Below is a small trained network, with its code and all its weights. Each question gives an input and a class and asks what happens when units are switched off, that is, made to give their printed mean instead of their output.

import numpy as np


def w(rows, s, z=0):
    codes = np.array(rows[::2]) - 128.0
    scale = np.full(codes.shape[1], s)
    scale[-1] = z or s
    return codes * scale


def f(y):
    return y / 2 * (1 + np.tanh(0.7978845608 * (y + 0.044715 * y**3)))


def log_softmax(a):
    a = a - a.max(-1, keepdims=True)
    return a - np.log(np.exp(a).sum(-1, keepdims=True))


def net(x, mask):
    res = np.array(x, float).reshape(1, 6) / 4 @ E
    y = f(res @ A[0][:, :-1].T + A[0][:, -1])
    res = res + np.where(mask, y, B[0][:, -1]) @ B[0][:, :-1]
    return log_softmax(res[-1] @ U[:, :-1].T + U[:, -1])


A, B = {}, {}
E = w([
[164,244,58,94,204,129],'x0',
[254,95,139,222,195,76],'x1',
[125,126,140,127,132,123],'x2',
[166,99,41,42,84,7],'x3',
[148,137,134,109,110,131],'x4',
[104,141,139,159,131,98],'x5',
],0.0086)
A[0] = w([
[58,73,141,103,53,144,110],'n1',
[174,80,142,173,145,132,252],'n2',
[69,13,166,124,63,181,252],'n3',
[203,96,76,211,153,89,221],'n4',
[128,38,105,72,120,53,255],'n5',
[134,2,213,187,137,93,74],'n6',
],0.0088,0.0031)
B[0] = w([
[88,178,196,60,53,119,198],'n1',
[208,122,212,244,100,144,205],'n2',
[33,103,159,203,90,148,255],'n3',
[254,127,142,121,145,90,238],'n4',
[129,42,67,73,50,34,227],'n5',
[198,59,101,182,15,214,234],'n6',
],0.0078,0.0088)
U = w([
[90,114,174,154,79,206,80],'0',
[94,73,106,115,67,93,221],'1',
[232,61,149,179,112,254,19],'2',
[207,44,132,169,82,67,80],'3',
[79,186,103,97,188,246,253],'4',
[84,200,22,61,147,51,100],'5',
[231,147,153,195,188,163,231],'6',
[247,119,60,119,187,69,19],'7',
],0.0095,0.005)

Each question gives the input, the list of numbers given to net, and the class t.
The units are the neurons (one row each of A and B). Each row of codes is followed by its name. A weight is (code - 128) times the scale printed after its matrix; where a second scale follows, it is the last column's (A, B and U).
mask holds one flag per neuron, in row order. A switched-off neuron (its flag False) gives its mean, the last column of its row in B, instead of its output. The means were averaged over made-up inputs and are rounded, as every weight is.
A unit's drop is (log p(t) with every unit on - log p(t) with that unit switched off) / (log p(t) with every unit on - log p(t) with every unit switched off).
The circuit of an input: a set's keep is (log p(t) with only the set's units on - log p(t) with every unit switched off) / (log p(t) with every unit on - log p(t) with every unit switched off). Starting from all 6 units, units are removed one at a time, each time the one whose removal leaves the highest keep (on an exact tie, the one counted first), for as long as the keep stays at least 0.8.
units of the circuit, in order: the units of the circuit, biggest drop first
most important unit: the unit with the biggest drop
k most important neurons: the k neurons with the biggest drops, biggest first
drop when u is switched off: that unit's drop, to one decimal
input [1,-8,8,0,-5,-6], class 4: units of the circuit, in order : n5; n6
input [2,7,-3,4,2,-2], class 7: 2 most important neurons : n3; n4
input [3,-3,-6,-2,-3,-2], class 4: most important unit : n5
input [-3,-1,-8,-5,1,-3], class 0: units of the circuit, in order : n4; n3
input [3,-3,3,-1,7,1], class 4: 2 most important neurons : n5; n4
input [1,-8,8,8,4,3], class 5: 2 most important neurons : n6; n2
input [2,0,8,-5,0,1], class 4: units of the circuit, in order : n4; n6; n5
input [1,4,3,1,-3,3], class 7: 4 most important neurons : n3; n4; n6; n1
input [1,-7,3,-6,-1,0], class 4: 2 most important neurons : n6; n2
input [2,7,-8,4,2,-1], class 7: 4 most important neurons : n3; n4; n6; n1
input [3,-7,2,-8,-8,6], class 4: units of the circuit, in order : n6; n2
input [-3,-1,6,-2,2,1], class 0: 3 most important neurons : n4; n5; n3
input [2,2,-3,6,-2,-7], class 7: 2 most important neurons : n3; n6
input [2,2,8,-2,-5,4], class 6: 2 most important neurons : n5; n6
input [6,-2,-8,0,1,6], class 4: units of the circuit, in order : n5; n4
input [2,-7,3,6,4,-8], class 5: units of the circuit, in order : n6; n2
input [1,-4,1,7,8,-5], class 5: 3 most important neurons : n6; n2; n3
input [2,-3,-4,-8,-4,6], class 4: most important neuron : n6
input [3,6,-4,3,4,-4], class 7: drop when n5 is switched off : 0.0
input [3,7,1,6,6,-6], class 7: drop when n4 is switched off : 0.2
input [4,-3,-4,-6,-2,5], class 4: drop when n4 is switched off : 0.1
